Below are the code and all the weights of a small trained network. Each question names an input and a target symbol and asks about switching units off, where a switched-off unit gives its printed mean instead of its output.

import numpy as np


def w(rows, s, z=0):
    codes = np.array(rows[::2]) - 128.0
    scale = np.full(codes.shape[1], s)
    scale[-1] = z or s
    return codes * scale


def norm(h):
    return h / np.sqrt((h * h).mean(-1, keepdims=True) + 1e-5)


def f(y):
    return y / 2 * (1 + np.tanh(0.7978845608 * (y + 0.044715 * y**3)))


def softmax(a):
    e = np.exp(a - a.max(-1, keepdims=True))
    return e / e.sum(-1, keepdims=True)


def log_softmax(a):
    a = a - a.max(-1, keepdims=True)
    return a - np.log(np.exp(a).sum(-1, keepdims=True))


def net(x, mask):
    ids = ['βδεζηθλμπστφω'.index(c) for c in x.split()]
    T = len(ids)
    res = E[ids] + P[:T]
    u = 0
    for l in range(2):
        q, k, v = (norm(res) @ M[l].T for M in (Q, K, V))
        z = softmax(np.where(np.tri(T) > 0, q @ k.T / 3**0.5, -1e9)) @ v
        res = res + np.where(mask[u], z, O[l][:, -1]) @ O[l][:, :-1]
        u += 1
        y = f(norm(res) @ A[l][:, :-1].T + A[l][:, -1])
        res = res + np.where(mask[u : u + 4], y, B[l][:, -1]) @ B[l][:, :-1]
        u += 4
    return log_softmax(norm(res)[-1] @ U[:, :-1].T + U[:, -1])


Q, K, V, O, A, B = {}, {}, {}, {}, {}, {}
E = w([
[46,66,73,190,170],'β',
[106,150,208,153,248],'δ',
[9,120,68,16,91],'ε',
[149,148,221,143,172],'ζ',
[169,100,140,216,131],'η',
[133,134,79,208,150],'θ',
[70,96,70,164,69],'λ',
[202,94,207,40,90],'μ',
[177,92,122,115,99],'π',
[24,177,91,91,158],'σ',
[30,174,158,66,82],'τ',
[139,79,181,113,128],'φ',
[87,36,79,202,82],'ω',
],0.015)
P = w([
[142,118,33,93,227],'0',
[80,144,107,168,149],'1',
[240,91,69,41,201],'2',
[88,138,114,174,145],'3',
[246,87,126,63,158],'4',
[100,133,120,178,143],'5',
],0.014)
Q[0] = w([
[112,114,36,194,95],'L0H0',
[130,90,153,1,170],'L0H0',
[129,55,239,237,99],'L0H0',
],0.0079)
K[0] = w([
[41,42,37,221,127],'L0H0',
[139,63,156,1,116],'L0H0',
[180,92,223,230,50],'L0H0',
],0.0081)
V[0] = w([
[184,95,214,74,147],'L0H0',
[157,130,154,3,167],'L0H0',
[146,46,144,57,205],'L0H0',
],0.0055)
O[0] = w([
[57,132,172,29,134,86],'L0H0',
[230,76,255,216,196,131],'L0H0',
[111,124,66,51,104,255],'L0H0',
],0.0051,0.0027)
A[0] = w([
[37,224,94,195,174,127],'L0N0',
[79,230,209,215,16,163],'L0N1',
[169,105,41,115,226,161],'L0N2',
[159,121,104,68,254,254],'L0N3',
],0.0075,0.0029)
B[0] = w([
[149,159,160,108,255,207],'L0N0',
[139,121,121,84,29,153],'L0N1',
[196,140,164,54,91,230],'L0N2',
[165,27,75,149,66,255],'L0N3',
],0.011,0.0073)
Q[1] = w([
[117,138,41,114,79],'L1H0',
[80,115,225,66,104],'L1H0',
[254,139,240,96,213],'L1H0',
],0.0087)
K[1] = w([
[109,176,10,85,104],'L1H0',
[89,38,139,21,88],'L1H0',
[187,178,196,109,180],'L1H0',
],0.011)
V[1] = w([
[128,149,86,130,179],'L1H0',
[179,151,215,104,3],'L1H0',
[52,148,113,168,207],'L1H0',
],0.0069)
O[1] = w([
[116,69,66,120,84,186],'L1H0',
[55,192,64,222,207,2],'L1H0',
[55,162,133,254,154,132],'L1H0',
],0.0083,0.0049)
A[1] = w([
[170,122,164,123,212,86],'L1N0',
[250,73,31,63,114,217],'L1N1',
[128,202,127,239,14,8],'L1N2',
[145,153,254,43,124,15],'L1N3',
],0.0075,0.0016)
B[1] = w([
[143,209,29,96,33,143],'L1N0',
[188,77,50,95,107,246],'L1N1',
[212,214,116,18,115,133],'L1N2',
[155,135,180,254,77,142],'L1N3',
],0.0078,0.013)
U = w([
[48,63,63,202,174,62],'β',
[156,97,160,186,213,62],'δ',
[6,96,125,42,101,62],'ε',
[115,173,140,234,81,255],'ζ',
[181,251,130,85,79,35],'η',
[152,179,9,245,134,46],'θ',
[69,217,57,128,19,110],'λ',
[185,107,194,144,30,151],'μ',
[178,60,71,79,117,172],'π',
[86,186,107,76,178,163],'σ',
[65,177,200,62,43,173],'τ',
[59,50,193,156,63,181],'φ',
[51,98,53,236,25,81],'ω',
],0.011,0.0044)

Each question gives the input, a string of symbols that net reads in full, and the target symbol t.
The units are the heads (3 rows each of Q, K, V and O) and the neurons (one row each of A and B). Each row of codes is followed by its name. A weight is (code - 128) times the scale printed after its matrix; where a second scale follows, it is the last column's (O, A, B and U).
mask holds one flag per unit, layer by layer, with each layer's heads first. A switched-off unit (its flag False) gives its mean, the last column of its rows in O or B, instead of its output. The means were averaged over made-up inputs and are rounded, as every weight is.
A unit's drop is (log p(t) with every unit on - log p(t) with that unit switched off) / (log p(t) with every unit on - log p(t) with every unit switched off).
The circuit of an input: a set's keep is (log p(t) with only the set's units on - log p(t) with every unit switched off) / (log p(t) with every unit on - log p(t) with every unit switched off). Starting from all 10 units, units are removed one at a time, each time the one whose removal leaves the highest keep (on an exact tie, the one counted first), for as long as the keep stays at least 0.8.
units of the circuit, in order: the units of the circuit, biggest drop first
unit that matters most: the unit with the biggest drop
top k neurons: the k neurons with the biggest drops, biggest first
k most important neurons of layer l: the k neurons of layer l with the biggest drops, biggest first
drop when u is switched off: that unit's drop, to one decimal
input μ δ σ β, target β: 2 most important neurons of layer 0	(L0N0; L0N3)
input π σ ω ζ β ε, target ε: units of the circuit, in order	(L0N3; L1N1; L0N2)
input ε τ σ σ π ω, target ω: most important neuron of layer 0	(L0N2)
input ζ η τ π ω β, target β: top 3 neurons	(L0N3; L1N1; L0N0)
input δ ζ ω η θ φ, target φ: 2 most important neurons of layer 1	(L1N1; L1N0)
input ζ π ω λ, target λ: top 4 neurons	(L0N3; L1N2; L0N1; L1N1)
input η β μ ε, target ε: top 4 neurons	(L0N3; L1N1; L0N2; L0N0)
input σ β θ λ η τ, target τ: top 2 neurons	(L0N1; L0N3)
input μ ζ π δ, target δ: top 3 neurons	(L0N0; L1N1; L0N2)
input θ ω σ θ ζ λ, target λ: top 4 neurons	(L0N3; L1N2; L1N1; L0N2)
input ζ θ τ δ, target δ: top 2 neurons	(L1N1; L0N0)
input π δ η ω ω φ, target φ: top 4 neurons	(L0N2; L0N3; L1N1; L0N0)
input ε ζ σ θ, target θ: 2 most important neurons of layer 0	(L0N3; L0N0)
input ω ζ μ φ φ σ, target σ: unit that matters most	L0N0
input λ ε φ ζ, target ζ: drop when L1N0 is switched off	0.1
input δ ζ μ σ ε τ, target τ: drop when L0N1 is switched off	0.5
input π ω θ θ, target θ: drop when L0N1 is switched off	0.0
